Below are the code and all the weights of a small trained network. Each question names an input and a class and asks about switching units off, where a switched-off unit gives its printed mean instead of its output.

import numpy as np


def w(rows, s, z=0):
    codes = np.array(rows[::2]) - 128.0
    scale = np.full(codes.shape[1], s)
    scale[-1] = z or s
    return codes * scale


def f(y):
    return np.maximum(y, 0)


def log_softmax(a):
    a = a - a.max(-1, keepdims=True)
    return a - np.log(np.exp(a).sum(-1, keepdims=True))


def net(x, mask):
    res = np.array(x, float).reshape(1, 6) / 4 @ E
    y = f(res @ A[0][:, :-1].T + A[0][:, -1])
    res = res + np.where(mask, y, B[0][:, -1]) @ B[0][:, :-1]
    return log_softmax(res[-1] @ U[:, :-1].T + U[:, -1])


A, B = {}, {}
E = w([
[129,124,122,130,133,125,127,132,127],'x0',
[127,135,133,128,122,131,129,125,129],'x1',
[132,143,60,121,101,145,144,32,25],'x2',
[85,122,114,168,173,255,32,115,142],'x3',
[189,241,131,79,238,143,144,119,134],'x4',
[130,123,131,128,132,125,125,127,124],'x5',
],0.016)
A[0] = w([
[131,132,44,120,113,148,152,11,2,130],'neuron 0',
[74,100,134,134,128,149,103,164,187,151],'neuron 1',
[138,141,182,123,171,114,151,143,162,172],'neuron 2',
[54,77,114,217,95,170,81,112,145,129],'neuron 3',
[109,113,208,144,144,118,106,231,234,254],'neuron 4',
[117,122,131,130,179,179,111,97,143,83],'neuron 5',
[80,69,124,197,100,173,68,143,107,125],'neuron 6',
[133,99,138,136,100,94,145,124,115,124],'neuron 7',
[154,140,113,112,110,118,121,113,120,89],'neuron 8',
[195,157,81,72,125,110,178,81,56,100],'neuron 9',
[178,179,136,82,170,64,192,124,119,118],'neuron 10',
[99,80,137,146,64,97,157,143,113,191],'neuron 11',
[110,87,130,121,70,82,153,131,130,187],'neuron 12',
[84,125,113,143,104,141,111,102,80,115],'neuron 13',
[151,131,147,123,148,101,146,171,182,200],'neuron 14',
[131,97,141,147,61,59,158,125,128,211],'neuron 15',
[135,176,109,126,211,208,85,107,153,24],'neuron 16',
],0.012,0.0078)
B[0] = w([
[27,156,103,162,145,172,110,109,117,251],'neuron 0',
[118,88,156,152,114,165,123,112,139,175],'neuron 1',
[165,142,124,85,125,97,138,142,138,175],'neuron 2',
[97,94,127,91,134,144,152,79,183,210],'neuron 3',
[153,70,253,120,131,144,135,120,134,235],'neuron 4',
[130,129,114,148,109,133,94,150,113,167],'neuron 5',
[93,116,115,101,132,137,143,94,170,203],'neuron 6',
[125,146,129,155,135,138,116,148,116,164],'neuron 7',
[116,115,129,136,152,150,138,120,113,140],'neuron 8',
[87,110,165,162,200,165,170,120,132,202],'neuron 9',
[105,106,160,107,183,134,186,96,164,204],'neuron 10',
[145,143,118,171,103,121,82,165,99,200],'neuron 11',
[139,146,145,162,119,118,99,152,75,194],'neuron 12',
[97,139,86,122,134,93,132,120,125,171],'neuron 13',
[162,144,143,106,117,94,145,143,142,183],'neuron 14',
[167,145,137,155,124,121,97,178,95,207],'neuron 15',
[166,134,142,187,103,112,52,194,70,202],'neuron 16',
],0.014,0.027)
U = w([
[208,116,163,147,85,119,71,195,102,252],'0',
[84,93,177,124,152,162,182,75,171,140],'1',
[110,190,80,191,123,136,89,170,46,16],'2',
[77,132,23,86,101,140,131,60,175,59],'3',
[184,151,143,10,138,82,209,140,181,170],'4',
],0.012,0.0015)

Each question gives the input, the list of numbers given to net, and the class t.
The units are the neurons (one row each of A and B). Each row of codes is followed by its name. A weight is (code - 128) times the scale printed after its matrix; where a second scale follows, it is the last column's (A, B and U).
mask holds one flag per neuron, in row order. A switched-off neuron (its flag False) gives its mean, the last column of its row in B, instead of its output. The means were averaged over made-up inputs and are rounded, as every weight is.
A unit's drop is (log p(t) with every unit on - log p(t) with that unit switched off) / (log p(t) with every unit on - log p(t) with every unit switched off).
The circuit of an input: a set's keep is (log p(t) with only the set's units on - log p(t) with every unit switched off) / (log p(t) with every unit on - log p(t) with every unit switched off). Starting from the 12 units with the biggest drops (on a tie, the unit counted first), units are removed one at a time, each time the one whose removal leaves the highest keep (on an exact tie, the one counted first), for as long as the keep stays at least 0.8.
circuit, biggest first: the units of the circuit, biggest drop first
unit that matters most: the unit with the biggest drop
top k neurons: the k neurons with the biggest drops, biggest first
drop when u is switched off: that unit's drop, to one decimal
input [1,-6,-6,0,7,0], class 4: circuit, biggest first => (neuron 2)
input [3,5,5,1,-3,-1], class 3: circuit, biggest first => (neuron 16; neuron 4)
input [-6,4,6,1,8,8], class 2: top 3 neurons => (neuron 16; neuron 4; neuron 3)
input [1,-2,8,8,0,-1], class 3: top 2 neurons => (neuron 3; neuron 6)
input [7,4,-4,0,-1,-7], class 0: top 4 neurons => (neuron 0; neuron 10; neuron 9; neuron 3)
input [7,-1,1,3,8,6], class 2: top 2 neurons => (neuron 4; neuron 16)
input [-8,-4,8,0,0,3], class 2: top 4 neurons => (neuron 4; neuron 3; neuron 10; neuron 0)
input [0,-4,1,5,-6,-5], class 3: top 2 neurons => (neuron 4; neuron 9)
input [3,5,3,0,0,4], class 2: top 2 neurons => (neuron 4; neuron 3)
input [-6,7,-6,0,1,0], class 4: top 2 neurons => (neuron 0; neuron 16)
input [3,-2,1,4,-3,1], class 3: top 2 neurons => (neuron 4; neuron 9)
input [-1,4,-1,-8,-1,-2], class 0: drop when neuron 0 is switched off => 0.1
input [4,1,4,6,0,2], class 3: drop when neuron 6 is switched off => 0.1
input [-4,-7,-2,2,7,8], class 0: unit that matters most => neuron 16
input [1,5,0,-2,-7,6], class 0: drop when neuron 0 is switched off => 1.2
input [-6,-2,-6,7,2,4], class 0: drop when neuron 16 is switched off => 1.5
